Here is a tiny trained network, its code and every weight. The questions are about switching its units off for an input and a class, where a switched-off unit gives its printed mean instead of its output.

import numpy as np


def w(rows, s, z=0):
    codes = np.array(rows[::2]) - 128.0
    scale = np.full(codes.shape[1], s)
    scale[-1] = z or s
    return codes * scale


def f(y):
    return np.maximum(y, 0)


def log_softmax(a):
    a = a - a.max(-1, keepdims=True)
    return a - np.log(np.exp(a).sum(-1, keepdims=True))


def net(x, mask):
    res = np.array(x, float).reshape(1, 5) / 4 @ E
    y = f(res @ A[0][:, :-1].T + A[0][:, -1])
    res = res + np.where(mask, y, B[0][:, -1]) @ B[0][:, :-1]
    return log_softmax(res[-1] @ U[:, :-1].T + U[:, -1])


A, B = {}, {}
E = w([
[58,205,223,88,43,100,136],'x0',
[2,109,61,222,93,55,129],'x1',
[79,195,181,112,116,237,179],'x2',
[137,125,20,68,28,204,98],'x3',
[139,126,165,199,191,202,51],'x4',
],0.0093)
A[0] = w([
[164,201,220,38,136,82,146,187],'neuron 0',
[141,95,112,37,102,24,216,164],'neuron 1',
[135,141,114,46,82,224,85,183],'neuron 2',
[92,169,117,94,85,141,110,116],'neuron 3',
[93,60,146,119,115,43,118,167],'neuron 4',
[131,89,44,197,125,254,67,225],'neuron 5',
[236,62,138,118,192,91,99,176],'neuron 6',
[156,112,193,168,231,105,96,200],'neuron 7',
[190,111,184,201,224,189,67,252],'neuron 8',
[99,136,90,95,32,65,191,222],'neuron 9',
[29,102,157,183,115,80,181,199],'neuron 10',
[64,126,152,168,104,96,84,132],'neuron 11',
[163,184,175,61,116,216,150,229],'neuron 12',
[112,182,198,72,78,124,159,148],'neuron 13',
],0.01,0.0038)
B[0] = w([
[95,115,182,104,45,164,143,208],'neuron 0',
[175,216,117,111,119,84,119,198],'neuron 1',
[190,127,149,53,225,143,111,209],'neuron 2',
[101,119,126,99,86,186,84,166],'neuron 3',
[167,193,90,174,178,43,65,173],'neuron 4',
[124,60,18,70,177,148,149,222],'neuron 5',
[121,125,113,116,71,94,218,214],'neuron 6',
[47,86,130,214,78,84,217,219],'neuron 7',
[118,27,153,206,151,77,255,250],'neuron 8',
[158,200,144,114,101,116,48,203],'neuron 9',
[93,137,162,185,252,103,58,201],'neuron 10',
[57,112,131,222,145,173,73,170],'neuron 11',
[152,72,243,32,143,225,196,228],'neuron 12',
[29,148,207,75,116,171,67,195],'neuron 13',
],0.0079,0.017)
U = w([
[134,88,6,77,144,140,101,247],'0',
[116,162,239,42,79,199,110,69],'1',
[106,155,106,140,115,116,2,210],'2',
[67,130,153,159,207,119,139,65],'3',
[131,92,131,144,95,72,214,63],'4',
[189,245,135,70,108,78,123,116],'5',
[197,105,143,57,214,223,179,132],'6',
],0.0094,0.0015)

Each question gives the input, the list of numbers given to net, and the class t.
The units are the neurons (one row each of A and B). Each row of codes is followed by its name. A weight is (code - 128) times the scale printed after its matrix; where a second scale follows, it is the last column's (A, B and U).
mask holds one flag per neuron, in row order. A switched-off neuron (its flag False) gives its mean, the last column of its row in B, instead of its output. The means were averaged over made-up inputs and are rounded, as every weight is.
A unit's drop is (log p(t) with every unit on - log p(t) with that unit switched off) / (log p(t) with every unit on - log p(t) with every unit switched off).
The circuit of an input: a set's keep is (log p(t) with only the set's units on - log p(t) with every unit switched off) / (log p(t) with every unit on - log p(t) with every unit switched off). Starting from the 12 units with the biggest drops (on a tie, the unit counted first), units are removed one at a time, each time the one whose removal leaves the highest keep (on an exact tie, the one counted first), for as long as the keep stays at least 0.8.
circuit, biggest first: the units of the circuit, biggest drop first
k most important neurons: the k neurons with the biggest drops, biggest first
drop when u is switched off: that unit's drop, to one decimal
input [-3,-3,6,6,-7], class 1: circuit, biggest first : (neuron 8)
input [1,1,2,-6,-6], class 5: 2 most important neurons : (neuron 1; neuron 8)
input [-8,8,-8,4,-8], class 5: circuit, biggest first : (neuron 1; neuron 9)
input [-1,-6,2,-4,1], class 4: circuit, biggest first : (neuron 8; neuron 7)
input [5,5,3,4,-7], class 2: 2 most important neurons : (neuron 12; neuron 10)
input [-5,3,-2,2,5], class 0: 3 most important neurons : (neuron 5; neuron 12; neuron 0)
input [0,4,-4,-8,-7], class 2: 2 most important neurons : (neuron 10; neuron 8)
input [0,7,-4,-2,0], class 2: circuit, biggest first : (neuron 8; neuron 12)
input [-4,5,-8,-6,5], class 4: 2 most important neurons : (neuron 6; neuron 7)
input [-8,-5,-2,3,8], class 4: 3 most important neurons : (neuron 8; neuron 6; neuron 7)
input [7,-1,-5,-6,-8], class 5: 2 most important neurons : (neuron 1; neuron 4)
input [0,0,1,4,-3], class 1: 3 most important neurons : (neuron 8; neuron 4; neuron 5)
input [-3,8,5,5,-2], class 0: 2 most important neurons : (neuron 5; neuron 13)
input [7,0,-6,-2,-8], class 5: circuit, biggest first : (neuron 1)
input [-8,-1,3,-7,8], class 4: drop when neuron 8 is switched off : 0.0
input [2,2,-7,-2,-6], class 5: drop when neuron 1 is switched off : 0.2
input [-1,5,5,4,-5], class 2: drop when neuron 12 is switched off : 0.2
